Rows with their classes
[ 11.1   0.3  -6.6  12.3 -21.8 -11.4  -0.7   3.6   3.7  11.3   2.9 -15.1
  -1.6 -14.7   9.8 -21.0 -21.5   5.1  19.3  -7.3   9.6   5.4  -4.0   6.0
   8.2  10.0  -2.8  10.5  14.3  10.9   0.8   2.8  -1.9  -1.4  -3.8   5.0
  10.4 -63.2 -11.0  28.9   0.4  -3.9 -18.9   7.7  -7.6  -6.2   4.2  -3.2
  -6.3  -5.3   0.5   9.6   5.7  12.5  -3.8   5.8  -3.2   6.5  12.5   9.2
   2.5  22.4  12.5  -5.0]
J
[  2.7  -1.3  -2.7 -10.0 -18.7  32.9  15.5   2.9  14.3   2.5  -1.3  -1.6
  -1.5  11.2  -6.3   4.6 -12.0 -13.2 -15.3   0.7   4.5  -2.0   9.0  11.3
  -2.9 -24.0   4.2  10.7 -13.6 -24.1  -8.3  -3.1   1.6   7.1  -3.6  -3.0
  -7.4  -7.1  10.8  31.4  -5.9 -12.3  10.2  -7.2   8.3   6.7   4.7  11.8
  -5.2   6.2   8.4 -43.8  22.6  -1.8  -4.4  25.6   7.7   4.8  -6.5   8.6
   7.6 -41.6  -4.6 -17.2]
X
[ 10.6  -2.0   1.9 -22.4 -22.1  -7.8   3.6   8.0  13.4  -0.3   5.6 -43.4
  -1.5   6.4   8.2  -1.9 -19.4  27.3 -21.1   4.8  13.8  -2.5   2.4 -24.2
 -14.7  12.1 -14.3 -63.2   9.8  18.0  -3.4 -13.6   7.4  -3.4 -13.3  10.4
 -12.3   9.9   1.4  19.2   1.5   3.0 -19.1   3.7   5.4  19.5 -11.4   4.9
  -5.1 -10.1 -20.7  -3.9  20.5   1.7  -5.3  -0.4  -7.9   3.6   8.2   0.4
   6.2   2.3  -1.3  -0.4]
J
[ -3.2  -3.8 -13.7  -5.1  -2.6   5.5   7.9  -5.5 -10.5  -0.5   5.7  11.8
   8.9  -6.9  -5.8   7.5 -10.8   2.1  -7.5 -13.9   1.2  -6.4  -6.9   5.6
  -9.8 -16.8  -3.7  -1.2  -4.3   4.6   5.1  -5.3  -6.4   9.2 -11.2  -3.9
 -14.8  -0.7  -6.6   8.4  -0.9   4.2  -2.2  -7.7  -5.0  -7.5   1.0   8.8
   0.1  -2.7  -7.6 -13.7   1.6  -8.4  -5.6   0.4  -0.4   9.3   2.1   6.8
  17.3   8.7  -2.5 -18.3]
X
[  0.2   2.7  -8.9   3.2  -9.0   0.1  -7.2   1.0   4.9   2.5  -0.8   6.0
  -6.8  -4.4  -8.4  -7.9 -15.4  -7.6  12.4   2.3  -2.8  -3.8  -0.2 -20.8
   7.2  -5.7   0.3  40.1   4.4  -6.4   6.5   5.4  -1.8   3.6   4.5  -5.3
  12.3  -7.0   2.3  18.0 -10.8  -6.6   4.2  -4.3  -7.6 -14.9   5.5   6.7
  -6.7   3.3   0.5   3.4  11.8   0.4   0.2  -2.0   5.9  -1.3  -9.3  -6.2
   4.0  -1.5   2.0  12.1]
J
[  5.9 -16.4  -3.0  -4.6 -11.3  19.9   9.0  -0.3  -9.7   5.5   7.8   4.6
  -7.1  -1.8  -1.8  23.2  -2.2  -2.1   2.4 -13.4   1.6  -7.8  -9.2  46.7
 -14.0 -28.0   9.6  17.6  -7.7 -23.8  -8.0   9.7  -6.5   0.7   4.1  -0.1
  -4.9  -7.4  -8.8   5.2   1.7  -7.2   4.8   7.1  27.0   6.5   1.7   3.2
  -1.0   4.5   8.7 -26.4  -7.5  -0.3  -3.3  16.4  -4.8   5.0 -12.4   2.5
   9.4 -33.4 -14.4  -2.5]
X
[-12.6   7.1   2.7   1.7  29.6 -10.0  -9.1   9.1  -6.6  -3.9   8.2  -0.4
 -15.3  -1.6 -15.3  -7.3  -5.5   8.2  -4.1  15.7  -6.1  -6.1   4.7 -27.2
  22.8  15.9  -2.5  -5.3 -10.6 -13.7   7.7  -5.2  13.1  -6.0   7.5  -4.6
   8.6  -1.3   1.6   8.9   0.2  -0.9 -10.7   4.1  12.0 -15.1  -2.6   5.4
   9.8  -6.4  12.4   8.1  13.3   5.3  11.8 -63.2  -2.4   3.6   3.5 -16.5
  -0.8  11.2  -1.1  -4.9]
V
[ -0.9  -7.9  -4.1   8.1   0.3   5.3   1.3 -12.1   7.5  -9.6 -12.8   5.4
  -6.5   3.4   0.2   2.0   1.9 -16.0  -2.7  -0.7  -1.5  -7.5  -5.4   6.5
  -4.9   9.4   0.0  21.3   1.2  -3.3  -6.8   2.2  -0.7  -0.4 -10.1  -2.4
  -2.7   2.0 -15.5  19.4  10.4   6.3  10.8  -3.9  -9.6  -2.7  11.2   5.5
  -6.9 -12.1  -4.7  20.8   5.8   2.9   0.6   5.7  -1.0  -0.7   2.5  -0.7
   1.9  -2.7  10.5 -12.9]
X
[  7.6  -8.0  -4.1  -7.3 -35.7  33.0  16.2   3.1  16.5  -3.5 -17.2  -1.0
  -2.6  11.0  -0.1  14.6 -15.3 -16.5  -6.6  -9.9  16.2  -9.0   0.1  20.7
  -8.4  -2.8  -0.2  14.5  -0.4 -28.2 -16.9 -10.5   3.4  11.8  24.8  -9.0
  -9.5  -8.0 -11.2  23.5  -2.3  -8.1  18.0  -2.1  15.2   4.2   1.5   8.1
  -7.9   6.4   3.6 -13.6  11.8  -0.5  -2.1  20.9  -5.3  -4.3  -4.5   7.5
   2.0 -57.3  -8.5 -16.9]
X
[ -0.9   5.4   0.5   4.7  28.2   5.7  13.3 -19.1   4.4   6.7  -6.9  -1.4
   6.6  10.8   1.4   4.7 -17.0 -11.9  -0.1 -15.3  -3.1 -14.1   7.3   7.5
 -17.2  -5.5  -7.9  15.1 -12.0 -11.4  -7.8  13.0  -4.4   0.7 -16.5  -0.5
   5.1   1.5   3.0  33.0  -0.9  -7.5   5.8  -5.5   0.4  -9.0   4.2   0.9
 -15.5  -0.5  -0.6 -31.1  13.9   5.3 -13.4  13.1  -2.0   8.2   7.8   6.2
   8.9 -12.7  -2.9 -10.0]
X
[ 10.0  14.0 -16.9 -10.8 -61.9   6.9   3.3  -6.8  10.8  -1.5 -15.7 -13.1
   0.3   6.0   0.9   3.0 -48.5 -13.6 -10.1  -4.1  21.5  17.7  17.7 -20.0
  -7.4 -32.4 -11.4   8.3   4.1 -22.4  -7.2  -5.9   3.4   1.6  -7.6  -7.9
   2.5  -5.2   1.7  42.8  14.2 -11.0   5.7  -0.5   5.6  -1.7  10.8  -0.2
  -2.8  -0.4   0.6 -17.9  27.3   9.8 -11.7  29.6  -6.9  -8.3  -3.0  12.4
  13.2 -23.6   4.3 -10.0]
X
[ -1.8  -3.1  -0.4  -5.7 -12.1   2.3   7.0   4.7   2.2  -6.8  -8.1 -12.2
  -1.2  -1.2  10.5   1.4   6.0   4.7 -12.2  -9.1   9.1  -4.7  -1.9  -8.4
  -5.6  -5.4  -0.9 -18.2   7.3   5.5   3.6  -6.2  -6.6   1.3   3.6  10.2
  -0.2   2.0  -5.7   5.0  -1.7  -6.4   7.0   2.5   0.8  15.0  -1.7   4.3
  -6.4  -6.6 -10.2  -8.5   8.8   0.0  -9.3   0.8   3.3  -0.4  -9.8   4.9
  -3.3 -14.8   2.2  12.5]
J
[ -4.0  13.6   2.1   9.0 -13.5   7.9   2.7  -5.4   5.2 -13.2 -15.0  -1.7
  -1.1   2.0   7.8  -0.5  15.6 -14.9   0.3   4.4  16.6  -6.7  -3.4 -60.6
   4.5   9.1  -9.3  -3.0   7.5  11.2  -7.8   1.4  -4.8   2.8   2.0 -13.6
  -0.1   1.4   5.7   9.4   1.3   0.3  16.2  -2.6  -5.0  16.8  11.2  -4.1
  -3.1  -6.8   2.5  -5.1  -1.2  -1.4   1.0 -13.4  17.0  -6.4   2.9  -5.1
 -22.4 -39.3  18.6  15.8]
J
